Below are the code and all the weights of a small trained network. Each question names an input and a target symbol and asks about switching units off, where a switched-off unit gives its printed mean instead of its output.

import numpy as np


def w(rows, s, z=0):
    codes = np.array(rows[::2]) - 128.0
    scale = np.full(codes.shape[1], s)
    scale[-1] = z or s
    return codes * scale


def f(y):
    return y / 2 * (1 + np.tanh(0.7978845608 * (y + 0.044715 * y**3)))


def softmax(a):
    e = np.exp(a - a.max(-1, keepdims=True))
    return e / e.sum(-1, keepdims=True)


def log_softmax(a):
    a = a - a.max(-1, keepdims=True)
    return a - np.log(np.exp(a).sum(-1, keepdims=True))


def net(x, mask):
    ids = ['ΓΛΞΣΨΩαβεζηθμπτφ'.index(c) for c in x.split()]
    T = len(ids)
    res = E[ids] + P[:T]
    r = res
    for j in range(2):
        rows = slice(4 * j, 4 * j + 4)
        q, k, v = (r @ M[0][rows].T for M in (Q, K, V))
        z = softmax(np.where(np.tri(T) > 0, q @ k.T / 4**0.5, -1e9)) @ v
        o = O[0][rows]
        res = res + np.where(mask[j], z, o[:, -1]) @ o[:, :-1]
    y = f(res @ A[0][:, :-1].T + A[0][:, -1])
    res = res + np.where(mask[2:14], y, B[0][:, -1]) @ B[0][:, :-1]
    return log_softmax(res[-1] @ U[:, :-1].T + U[:, -1])


Q, K, V, O, A, B = {}, {}, {}, {}, {}, {}
E = w([
[182,80,160,179,83,163,106],'Γ',
[99,179,115,145,92,33,172],'Λ',
[150,173,189,179,123,99,150],'Ξ',
[28,191,120,48,105,95,101],'Σ',
[57,141,92,82,1,106,205],'Ψ',
[78,85,71,58,116,71,188],'Ω',
[104,36,231,117,136,13,138],'α',
[32,181,171,145,4,124,121],'β',
[154,182,182,119,13,87,219],'ε',
[88,96,70,177,82,110,121],'ζ',
[152,168,166,89,142,90,229],'η',
[133,39,103,121,160,150,171],'θ',
[108,70,207,120,138,207,121],'μ',
[65,107,164,190,140,146,70],'π',
[66,109,115,136,200,99,160],'τ',
[147,187,115,124,190,172,105],'φ',
],0.0099)
P = w([
[172,136,115,70,137,76,65],'0',
[148,137,124,105,145,90,104],'1',
[140,124,129,134,138,110,137],'2',
[116,119,137,155,133,125,171],'3',
[97,104,131,168,127,141,205],'4',
[74,99,132,176,113,161,235],'5',
[60,79,124,186,104,170,254],'6',
],0.0063)
Q[0] = w([
[185,125,138,251,128,163,128],'h1',
[180,97,165,97,72,206,88],'h1',
[57,93,136,115,159,120,91],'h1',
[121,152,214,95,177,135,179],'h1',
[127,141,151,203,104,152,154],'h2',
[118,25,170,127,166,215,57],'h2',
[98,51,104,113,94,126,149],'h2',
[147,90,182,164,226,175,173],'h2',
],0.034)
K[0] = w([
[152,46,167,187,94,76,111],'h1',
[183,101,173,64,112,135,76],'h1',
[93,161,127,128,155,164,90],'h1',
[86,126,191,125,157,155,167],'h1',
[142,151,169,174,118,127,101],'h2',
[110,114,71,132,167,255,103],'h2',
[95,98,149,156,119,142,167],'h2',
[159,176,128,189,216,183,156],'h2',
],0.037)
V[0] = w([
[72,167,198,83,235,72,96],'h1',
[114,133,33,135,138,21,99],'h1',
[103,139,130,222,162,134,255],'h1',
[45,94,128,254,97,125,60],'h1',
[165,79,132,48,145,136,55],'h2',
[99,104,225,110,175,132,140],'h2',
[139,94,116,176,99,169,221],'h2',
[149,48,189,143,87,133,73],'h2',
],0.0094)
O[0] = w([
[25,146,206,71,193,116,152,154],'h1',
[66,181,49,217,154,57,155,8],'h1',
[150,75,158,33,118,55,93,236],'h1',
[74,75,155,172,139,122,2,235],'h1',
[170,45,164,105,123,127,136,93],'h2',
[111,135,208,146,149,181,155,216],'h2',
[157,216,95,174,185,132,186,112],'h2',
[138,135,198,212,202,114,119,33],'h2',
],0.0083,0.0016)
A[0] = w([
[145,106,105,116,200,68,88,194],'n1',
[128,154,63,97,125,97,161,40],'n2',
[107,197,126,114,76,105,87,34],'n3',
[204,165,159,125,147,81,18,70],'n4',
[117,79,68,122,206,168,163,95],'n5',
[217,92,120,78,199,106,64,1],'n6',
[206,105,89,141,168,82,56,28],'n7',
[185,227,137,77,164,85,70,169],'n8',
[173,235,83,77,253,168,51,79],'n9',
[113,161,164,154,60,94,149,4],'n10',
[110,153,92,73,168,50,105,53],'n11',
[78,174,114,138,83,198,118,175],'n12',
],0.016,0.0043)
B[0] = w([
[111,102,68,212,148,116,184,209],'n1',
[15,181,146,139,107,254,179,213],'n2',
[116,208,190,215,68,79,75,170],'n3',
[143,141,90,77,127,181,32,218],'n4',
[205,58,109,172,118,182,113,201],'n5',
[155,212,202,234,147,187,114,206],'n6',
[130,191,69,45,80,97,170,202],'n7',
[247,108,159,174,122,8,122,203],'n8',
[59,54,143,89,75,128,159,217],'n9',
[136,89,106,174,68,159,130,158],'n10',
[184,175,122,26,238,128,88,225],'n11',
[142,113,132,41,110,83,78,253],'n12',
],0.015,0.0036)
U = w([
[213,164,82,95,109,199,57,123],'Γ',
[118,214,133,188,177,110,129,105],'Λ',
[225,139,146,170,158,44,82,118],'Ξ',
[90,178,156,62,156,110,82,58],'Σ',
[66,162,127,132,66,169,149,52],'Ψ',
[101,145,100,96,157,206,175,67],'Ω',
[36,125,154,204,161,95,175,124],'α',
[82,132,147,170,66,106,64,85],'β',
[157,162,145,191,63,133,191,79],'ε',
[105,151,21,149,99,90,143,130],'ζ',
[188,195,152,73,123,112,221,54],'η',
[189,77,78,207,137,182,171,153],'θ',
[122,116,253,167,163,201,103,126],'μ',
[37,81,107,187,172,156,15,115],'π',
[147,138,97,119,238,111,115,92],'τ',
[85,32,123,38,80,93,183,254],'φ',
],0.0052,0.0079)

Each question gives the input, a string of symbols that net reads in full, and the target symbol t.
The units are the heads (4 rows each of Q, K, V and O) and the neurons (one row each of A and B). Each row of codes is followed by its name. A weight is (code - 128) times the scale printed after its matrix; where a second scale follows, it is the last column's (O, A, B and U).
mask holds one flag per unit, heads first, then neurons. A switched-off unit (its flag False) gives its mean, the last column of its rows in O or B, instead of its output. The means were averaged over made-up inputs and are rounded, as every weight is.
A unit's drop is (log p(t) with every unit on - log p(t) with that unit switched off) / (log p(t) with every unit on - log p(t) with every unit switched off).
The circuit of an input: a set's keep is (log p(t) with only the set's units on - log p(t) with every unit switched off) / (log p(t) with every unit on - log p(t) with every unit switched off). Starting from the 12 units with the biggest drops (on a tie, the unit counted first), units are removed one at a time, each time the one whose removal leaves the highest keep (on an exact tie, the one counted first), for as long as the keep stays at least 0.8.
units of the circuit, in order: the units of the circuit, biggest drop first
k most important neurons: the k neurons with the biggest drops, biggest first
heads that matter: for each layer, one digit per head in row order, 1 if its drop is at least 0.15 and else 0, layers parted by /
drop when u is switched off: that unit's drop, to one decimal
input φ μ φ, target μ: units of the circuit, in order -> (h2; n6; h1)
input φ μ φ Ξ μ α, target μ: units of the circuit, in order -> (h1; n6)
input β φ Ψ φ μ, target μ: heads that matter -> 10
input Σ π ε ζ, target ζ: units of the circuit, in order -> (h1; n7; n1)
input Γ θ β θ π, target π: units of the circuit, in order -> (h1; n4; n1)
input Γ Γ Ω, target Ω: heads that matter -> 10
input Γ ε Γ μ Ξ, target Ξ: heads that matter -> 11
input μ Ξ Γ, target Γ: units of the circuit, in order -> (h1; n4)
input φ θ φ Ψ, target Ψ: units of the circuit, in order -> (n2; h2; h1)
input Γ π φ ζ β, target β: units of the circuit, in order -> (n3; h2; n12; n10)
input θ φ ζ Ξ φ α Γ, target φ: 2 most important neurons -> (n6; n3)
input ζ π ε φ Γ Ξ, target Ξ: units of the circuit, in order -> (h2; h1; n8)
input Γ Σ φ φ π φ, target π: units of the circuit, in order -> (h1; n4)
input φ π φ ε, target ε: 3 most important neurons -> (n2; n8; n10)
input α μ π φ μ, target φ: 2 most important neurons -> (n12; n6)
input φ α α φ Γ φ Γ, target φ: 3 most important neurons -> (n12; n6; n3)
input Γ α μ, target μ: units of the circuit, in order -> (h2; h1)
input φ Ψ μ α, target μ: most important neuron -> (n7)
input π φ Γ Ω, target Ω: drop when h2 is switched off -> 0.2
input Σ μ Λ τ, target τ: drop when h1 is switched off -> 0.9
input Ψ μ ε φ Λ α η, target η: drop when n2 is switched off -> 0.2
